Here is a tiny trained network, its code and every weight. The questions are about switching its units off for an input and a class, where a switched-off unit gives its printed mean instead of its output.

import numpy as np


def w(rows, s, z=0):
    codes = np.array(rows[::2]) - 128.0
    scale = np.full(codes.shape[1], s)
    scale[-1] = z or s
    return codes * scale


def f(y):
    return np.maximum(y, 0)


def log_softmax(a):
    a = a - a.max(-1, keepdims=True)
    return a - np.log(np.exp(a).sum(-1, keepdims=True))


def net(x, mask):
    res = np.array(x, float).reshape(1, 7) / 4 @ E
    y = f(res @ A[0][:, :-1].T + A[0][:, -1])
    res = res + np.where(mask, y, B[0][:, -1]) @ B[0][:, :-1]
    return log_softmax(res[-1] @ U[:, :-1].T + U[:, -1])


A, B = {}, {}
E = w([
[131,127,124,140,114,130,123,124,126],'x0',
[122,133,118,116,137,124,128,139,133],'x1',
[147,50,54,92,97,151,57,79,78],'x2',
[180,152,123,117,159,134,118,83,3],'x3',
[140,164,1,167,204,246,199,138,214],'x4',
[188,154,179,174,130,146,21,187,131],'x5',
[114,126,142,117,144,138,121,137,91],'x6',
],0.0089)
A[0] = w([
[170,169,200,177,91,255,54,154,116,98],'N1',
[88,63,174,105,120,63,117,175,123,114],'N2',
[170,168,150,150,135,120,40,155,169,55],'N3',
[124,119,186,111,58,42,125,89,95,59],'N4',
[138,165,103,138,206,166,197,161,152,35],'N5',
[101,114,54,206,206,216,187,172,90,29],'N6',
[136,137,218,79,165,160,120,107,64,23],'N7',
[94,191,177,125,115,135,136,104,182,112],'N8',
[120,132,92,175,179,215,96,104,150,10],'N9',
[169,175,138,192,126,139,10,131,147,116],'N10',
[40,118,79,147,123,35,224,20,97,100],'N11',
[153,210,207,178,144,84,233,162,111,88],'N12',
[184,202,102,147,155,123,158,101,14,154],'N13',
[160,66,79,59,53,172,107,103,90,253],'N14',
],0.0078,0.0029)
B[0] = w([
[82,140,102,116,183,107,151,82,159,224],'N1',
[191,183,102,195,76,141,102,88,124,206],'N2',
[83,206,65,145,247,147,165,110,95,192],'N3',
[146,158,91,219,94,125,104,192,8,226],'N4',
[171,135,51,118,120,130,52,100,126,227],'N5',
[198,152,113,159,115,91,101,111,103,250],'N6',
[154,144,84,100,109,111,48,108,138,182],'N7',
[133,84,215,185,123,151,77,73,97,180],'N8',
[158,152,68,145,89,152,108,113,31,208],'N9',
[128,137,126,2,237,77,213,132,137,219],'N10',
[68,130,156,99,201,49,160,148,134,243],'N11',
[183,47,167,85,167,221,103,183,144,219],'N12',
[45,168,173,160,123,122,28,67,190,220],'N13',
[147,68,203,131,186,151,112,67,145,254],'N14',
],0.0077,0.0078)
U = w([
[208,153,62,160,116,114,88,152,60,27],'0',
[71,154,105,40,225,62,145,141,112,99],'1',
[101,160,136,131,151,121,43,93,176,185],'2',
[252,2,168,17,181,196,99,159,75,172],'3',
[184,168,152,80,128,132,125,77,113,251],'4',
],0.0075,0.0018)

Each question gives the input, the list of numbers given to net, and the class t.
The units are the neurons (one row each of A and B). Each row of codes is followed by its name. A weight is (code - 128) times the scale printed after its matrix; where a second scale follows, it is the last column's (A, B and U).
mask holds one flag per neuron, in row order. A switched-off neuron (its flag False) gives its mean, the last column of its row in B, instead of its output. The means were averaged over made-up inputs and are rounded, as every weight is.
A unit's drop is (log p(t) with every unit on - log p(t) with that unit switched off) / (log p(t) with every unit on - log p(t) with every unit switched off).
The circuit of an input: a set's keep is (log p(t) with only the set's units on - log p(t) with every unit switched off) / (log p(t) with every unit on - log p(t) with every unit switched off). Starting from the 12 units with the biggest drops (on a tie, the unit counted first), units are removed one at a time, each time the one whose removal leaves the highest keep (on an exact tie, the one counted first), for as long as the keep stays at least 0.8.
circuit, biggest first: the units of the circuit, biggest drop first
top k neurons: the k neurons with the biggest drops, biggest first
drop when u is switched off: that unit's drop, to one decimal
input [-5,-5,-8,3,-6,8,1], class 1: circuit, biggest first	N10
input [-1,-8,0,8,-3,8,-3], class 1: circuit, biggest first	N10; N1
input [-2,2,-2,5,-6,7,-7], class 1: circuit, biggest first	N10; N3
input [-7,1,-6,-1,1,0,-5], class 3: top 2 neurons	N12; N13
input [2,4,3,-4,6,7,0], class 1: top 2 neurons	N10; N1
input [-3,3,-8,4,-8,-1,6], class 0: top 3 neurons	N4; N2; N14
input [2,2,6,5,-2,-6,4], class 1: top 2 neurons	N11; N12
input [6,-2,2,5,-4,5,-5], class 1: circuit, biggest first	N10; N1
input [2,-3,-4,4,-5,-3,0], class 0: top 3 neurons	N4; N14; N10
input [-6,6,-6,4,-2,8,-4], class 1: top 3 neurons	N10; N3; N1
input [6,3,6,4,-8,-1,0], class 0: top 2 neurons	N4; N2
input [-6,5,3,-2,-6,8,-6], class 1: circuit, biggest first	N10; N3
input [-5,1,5,6,-1,3,2], class 2: top 2 neurons	N13; N12
input [3,-4,-4,-5,7,-3,5], class 0: top neuron	N6
input [6,-4,-1,-3,-5,-4,3], class 0: top 2 neurons	N4; N2
input [-3,-2,-6,-2,4,-4,2], class 3: circuit, biggest first	N12; N13
input [-6,6,5,8,-6,-5,2], class 2: top 2 neurons	N13; N14
input [-7,0,-6,0,-8,2,1], class 0: top 2 neurons	N4; N2
input [-6,6,6,8,5,-1,4], class 2: drop when N6 is switched off	-0.1
input [6,4,-4,6,-2,-2,-5], class 2: drop when N13 is switched off	1.2
input [-1,0,6,8,-1,8,-7], class 1: drop when N3 is switched off	0.1
